Here is a tiny trained network, its code and every weight. The questions are about switching its units off for an input and a class, where a switched-off unit gives its printed mean instead of its output.

import numpy as np


def w(rows, s, z=0):
    codes = np.array(rows[::2]) - 128.0
    scale = np.full(codes.shape[1], s)
    scale[-1] = z or s
    return codes * scale


def norm(h):
    return h / np.sqrt((h * h).mean(-1, keepdims=True) + 1e-5)


def f(y):
    return y / 2 * (1 + np.tanh(0.7978845608 * (y + 0.044715 * y**3)))


def log_softmax(a):
    a = a - a.max(-1, keepdims=True)
    return a - np.log(np.exp(a).sum(-1, keepdims=True))


def net(x, mask):
    res = np.array(x, float).reshape(1, 3) / 4 @ E
    u = 0
    for l in range(2):
        y = f(norm(res) @ A[l][:, :-1].T + A[l][:, -1])
        res = res + np.where(mask[u : u + 9], y, B[l][:, -1]) @ B[l][:, :-1]
        u += 9
    return log_softmax(norm(res)[-1] @ U[:, :-1].T + U[:, -1])


A, B = {}, {}
E = w([
[155,168,56,151,182,91,89,72,111,170,73],'x0',
[150,83,166,139,172,93,80,1,51,51,211],'x1',
[122,47,42,94,81,154,40,30,76,102,131],'x2',
],0.0065)
A[0] = w([
[185,214,171,126,194,190,123,166,165,129,163,48],'0.n0',
[141,135,55,137,84,143,77,133,121,167,28,70],'0.n1',
[80,119,80,141,56,66,169,108,67,114,145,70],'0.n2',
[110,198,66,141,103,102,178,89,156,255,118,137],'0.n3',
[126,92,22,145,126,154,104,226,132,149,76,38],'0.n4',
[78,76,149,144,97,190,132,156,127,118,137,59],'0.n5',
[190,143,193,179,164,91,115,85,121,64,163,151],'0.n6',
[161,210,118,173,148,90,205,121,108,155,97,89],'0.n7',
[106,132,85,69,49,172,97,148,84,137,127,3],'0.n8',
],0.0083,0.0034)
B[0] = w([
[98,108,103,203,135,140,75,169,84,145,111,196],'0.n0',
[180,133,133,66,203,51,229,81,229,254,138,227],'0.n1',
[115,148,131,149,202,88,144,183,76,147,92,143],'0.n2',
[237,110,86,76,193,96,107,25,214,135,69,239],'0.n3',
[117,171,6,77,131,108,176,84,176,130,176,230],'0.n4',
[119,90,196,218,181,170,169,146,159,83,108,173],'0.n5',
[93,136,85,55,124,52,126,123,56,172,203,254],'0.n6',
[153,204,79,180,183,249,110,206,182,176,180,216],'0.n7',
[122,96,110,104,140,165,101,182,213,212,138,180],'0.n8',
],0.0063,0.0065)
A[1] = w([
[163,165,64,142,136,143,176,133,192,156,92,184],'1.n0',
[109,158,148,110,177,98,134,134,161,156,96,163],'1.n1',
[181,95,117,110,133,173,93,108,164,163,102,163],'1.n2',
[162,208,117,156,132,141,92,190,125,110,9,4],'1.n3',
[156,109,159,102,115,28,168,67,63,145,106,101],'1.n4',
[210,130,83,134,181,131,37,106,107,109,67,116],'1.n5',
[121,103,143,122,120,151,181,195,93,6,105,214],'1.n6',
[100,2,126,154,50,178,149,181,147,81,103,99],'1.n7',
[169,146,110,43,86,66,168,69,135,102,146,225],'1.n8',
],0.0096,0.0032)
B[1] = w([
[107,86,170,144,53,142,44,143,91,91,157,247],'1.n0',
[116,78,155,162,170,24,78,113,132,141,109,176],'1.n1',
[1,96,166,145,103,104,100,130,151,187,176,181],'1.n2',
[99,83,205,76,66,167,73,198,21,67,166,149],'1.n3',
[206,169,121,178,59,179,116,194,90,38,120,183],'1.n4',
[115,106,200,156,18,182,110,174,99,120,140,172],'1.n5',
[102,123,150,116,102,142,110,67,163,152,51,157],'1.n6',
[123,166,150,238,151,93,120,88,105,127,85,168],'1.n7',
[103,111,147,36,134,174,208,156,146,71,90,211],'1.n8',
],0.0086,0.012)
U = w([
[112,76,83,29,139,102,120,98,219,193,138,146],'0',
[172,202,67,156,247,73,127,177,80,172,178,132],'1',
[96,133,166,203,175,121,168,37,137,118,30,137],'2',
[169,177,59,121,178,119,162,113,129,133,66,3],'3',
[206,168,93,123,196,126,144,109,146,120,85,25],'4',
[89,88,201,157,78,127,67,190,119,144,138,172],'5',
[175,122,115,69,91,146,164,129,32,42,163,151],'6',
],0.015,0.0079)

Each question gives the input, the list of numbers given to net, and the class t.
The units are the neurons (one row each of A and B). Each row of codes is followed by its name. A weight is (code - 128) times the scale printed after its matrix; where a second scale follows, it is the last column's (A, B and U).
mask holds one flag per neuron, layer by layer. A switched-off neuron (its flag False) gives its mean, the last column of its row in B, instead of its output. The means were averaged over made-up inputs and are rounded, as every weight is.
A unit's drop is (log p(t) with every unit on - log p(t) with that unit switched off) / (log p(t) with every unit on - log p(t) with every unit switched off).
The circuit of an input: a set's keep is (log p(t) with only the set's units on - log p(t) with every unit switched off) / (log p(t) with every unit on - log p(t) with every unit switched off). Starting from the 12 units with the biggest drops (on a tie, the unit counted first), units are removed one at a time, each time the one whose removal leaves the highest keep (on an exact tie, the one counted first), for as long as the keep stays at least 0.8.
circuit, biggest first: the units of the circuit, biggest drop first
top k neurons: the k neurons with the biggest drops, biggest first
top k neurons in layer l: the k neurons of layer l with the biggest drops, biggest first
drop of u: that unit's drop, to one decimal
input [6,5,-3], class 1: circuit, biggest first	[0.n6]
input [-4,1,-4], class 2: top 3 neurons	[1.n0; 0.n1; 1.n6]
input [-5,-7,2], class 0: top 3 neurons	[0.n4; 1.n4; 1.n5]
input [7,0,-1], class 0: top 4 neurons	[0.n1; 0.n3; 1.n4; 0.n0]
input [6,1,7], class 5: top 2 neurons	[0.n6; 1.n5]
input [-5,-7,5], class 0: top 2 neurons	[0.n4; 0.n1]
input [4,-8,-3], class 0: top 4 neurons	[0.n4; 0.n1; 0.n3; 1.n4]
input [8,-7,-8], class 5: top 2 neurons	[1.n0; 1.n3]
input [4,4,-3], class 1: top 2 neurons	[0.n7; 0.n6]
input [-8,8,-8], class 6: top 2 neurons in layer 0	[0.n6; 0.n7]
input [-8,6,2], class 6: drop of 0.n6	0.3
input [-5,1,6], class 2: drop of 1.n7	0.2
input [-8,-3,5], class 2: drop of 1.n7	0.3
input [4,-1,4], class 0: circuit, biggest first	[0.n1]
input [-8,2,-8], class 2: top 2 neurons in layer 1	[1.n0; 1.n6]
